Here is a tiny trained network, its code and every weight. The questions are about switching its units off for an input and a target symbol, where a switched-off unit gives its printed mean instead of its output.

import numpy as np


def w(rows, s, z=0):
    codes = np.array(rows[::2]) - 128.0
    scale = np.full(codes.shape[1], s)
    scale[-1] = z or s
    return codes * scale


def norm(h):
    return h / np.sqrt((h * h).mean(-1, keepdims=True) + 1e-5)


def f(y):
    return y / 2 * (1 + np.tanh(0.7978845608 * (y + 0.044715 * y**3)))


def softmax(a):
    e = np.exp(a - a.max(-1, keepdims=True))
    return e / e.sum(-1, keepdims=True)


def log_softmax(a):
    a = a - a.max(-1, keepdims=True)
    return a - np.log(np.exp(a).sum(-1, keepdims=True))


def net(x, mask):
    ids = ['ΓΘΦΨΩβδεζηλμξπστ'.index(c) for c in x.split()]
    T = len(ids)
    res = E[ids] + P[:T]
    q, k, v = (norm(res) @ M[0].T for M in (Q, K, V))
    z = softmax(np.where(np.tri(T) > 0, q @ k.T / 3**0.5, -1e9)) @ v
    res = res + np.where(mask[0], z, O[0][:, -1]) @ O[0][:, :-1]
    y = f(norm(res) @ A[0][:, :-1].T + A[0][:, -1])
    res = res + np.where(mask[1:9], y, B[0][:, -1]) @ B[0][:, :-1]
    return log_softmax(norm(res)[-1] @ U[:, :-1].T + U[:, -1])


Q, K, V, O, A, B = {}, {}, {}, {}, {}, {}
E = w([
[93,130,200,151,214],'Γ',
[128,123,102,152,92],'Θ',
[211,124,112,67,128],'Φ',
[95,145,131,97,152],'Ψ',
[107,135,93,130,65],'Ω',
[129,95,112,103,115],'β',
[49,185,171,236,84],'δ',
[179,189,160,75,6],'ε',
[143,98,125,156,59],'ζ',
[130,189,156,114,23],'η',
[154,99,87,117,190],'λ',
[115,134,125,168,80],'μ',
[174,202,168,100,66],'ξ',
[165,110,148,99,97],'π',
[146,117,137,191,125],'σ',
[194,151,110,72,154],'τ',
],0.016)
P = w([
[231,240,24,255,39],'0',
[120,62,117,82,109],'1',
[120,108,143,120,179],'2',
[164,217,66,154,177],'3',
[138,74,152,101,100],'4',
[117,119,153,135,191],'5',
[112,203,31,89,142],'6',
[146,80,177,114,91],'7',
[116,129,162,143,198],'8',
],0.013)
Q[0] = w([
[223,190,106,87,213],'H0',
[83,83,195,113,139],'H0',
[151,110,1,134,184],'H0',
],0.0097)
K[0] = w([
[214,148,153,17,194],'H0',
[33,123,227,119,124],'H0',
[159,27,2,75,175],'H0',
],0.0081)
V[0] = w([
[105,39,218,71,134],'H0',
[84,235,85,254,214],'H0',
[131,122,237,170,133],'H0',
],0.0051)
O[0] = w([
[139,43,99,106,195,5],'H0',
[58,106,95,96,106,120],'H0',
[112,62,119,2,71,50],'H0',
],0.0058,0.0014)
A[0] = w([
[109,159,191,109,93,92],'N0',
[184,171,90,159,94,47],'N1',
[147,208,86,78,137,156],'N2',
[85,106,101,141,168,60],'N3',
[117,114,124,174,155,2],'N4',
[164,157,144,75,165,42],'N5',
[104,250,97,114,121,145],'N6',
[129,106,181,121,97,50],'N7',
],0.017,0.008)
B[0] = w([
[126,85,112,38,121,150],'N0',
[192,203,159,196,182,177],'N1',
[42,53,159,228,102,216],'N2',
[157,161,107,145,151,136],'N3',
[59,108,9,117,175,120],'N4',
[148,214,60,61,49,148],'N5',
[164,206,163,182,244,251],'N6',
[167,56,47,120,86,139],'N7',
],0.012,0.011)
U = w([
[111,188,65,38,174,131],'Γ',
[128,198,212,73,92,39],'Θ',
[191,116,254,118,103,2],'Φ',
[18,78,142,99,85,170],'Ψ',
[155,51,114,146,113,177],'Ω',
[124,56,206,85,163,88],'β',
[215,186,126,213,141,172],'δ',
[41,130,178,144,112,111],'ε',
[115,127,10,134,146,80],'ζ',
[93,82,99,195,156,165],'η',
[132,74,164,106,167,63],'λ',
[183,115,45,109,178,73],'μ',
[253,144,100,83,124,100],'ξ',
[81,191,54,145,53,107],'π',
[196,179,50,94,88,153],'σ',
[233,81,118,93,189,101],'τ',
],0.0098,0.0054)

Each question gives the input, a string of symbols that net reads in full, and the target symbol t.
The units are the heads (3 rows each of Q, K, V and O) and the neurons (one row each of A and B). Each row of codes is followed by its name. A weight is (code - 128) times the scale printed after its matrix; where a second scale follows, it is the last column's (O, A, B and U).
mask holds one flag per unit, heads first, then neurons. A switched-off unit (its flag False) gives its mean, the last column of its rows in O or B, instead of its output. The means were averaged over made-up inputs and are rounded, as every weight is.
A unit's drop is (log p(t) with every unit on - log p(t) with that unit switched off) / (log p(t) with every unit on - log p(t) with every unit switched off).
The circuit of an input: a set's keep is (log p(t) with only the set's units on - log p(t) with every unit switched off) / (log p(t) with every unit on - log p(t) with every unit switched off). Starting from all 9 units, units are removed one at a time, each time the one whose removal leaves the highest keep (on an exact tie, the one counted first), for as long as the keep stays at least 0.8.
circuit, biggest first: the units of the circuit, biggest drop first
most important unit: the unit with the biggest drop
top k neurons: the k neurons with the biggest drops, biggest first
drop of u: that unit's drop, to one decimal
input η Ω Φ Ω π μ Ψ Φ, target ξ: circuit, biggest first -> N2; N6
input β Ω ξ ξ σ, target Ω: top 3 neurons -> N6; N1; N7
input Ψ π Γ λ ε η, target β: top 2 neurons -> N0; N1
input Ψ Ψ δ Ω Ω Ψ η Ω, target Ψ: circuit, biggest first -> N6
input τ η Γ η Γ, target β: circuit, biggest first -> N6; N2; N1
input σ Ψ σ σ Ψ Ψ, target Γ: circuit, biggest first -> N2; H0; N6; N5
input Ψ Γ μ, target Ψ: circuit, biggest first -> N6; N1
input ζ δ ξ, target Θ: circuit, biggest first -> N5; N0; H0; N2
input β Ω Ψ, target Γ: top 4 neurons -> N2; N6; N1; N5
input Ω π λ ξ Ω Ω Ω π τ, target π: top 4 neurons -> N5; N6; N2; N1
input Ψ Ψ ζ, target Ω: circuit, biggest first -> N6; N1; N2
input λ Ψ δ λ π Ψ Ω Ψ, target Ψ: top 2 neurons -> N6; N1
input β δ Ψ Ω δ μ, target Ψ: circuit, biggest first -> N6; H0
input τ Ψ τ σ Γ Ψ τ λ, target τ: most important unit -> N2
input Ω σ Γ Γ Ψ ξ, target Θ: top 4 neurons -> N5; N0; N2; N6
input β Ψ τ, target π: circuit, biggest first -> N5; N6; N2
input Θ ξ μ ξ σ Ω π Γ, target β: top 3 neurons -> N2; N6; N5
input Ψ π Γ Ω λ Ψ Ψ σ, target Ω: top 2 neurons -> N6; N7
input Ψ Θ Θ τ δ ζ Ω δ, target Ψ: drop of N1 -> 0.1
input λ β σ λ Ω μ η η ε, target Φ: drop of H0 -> 0.5
input δ Γ Ψ η τ, target σ: drop of N5 -> 1.2
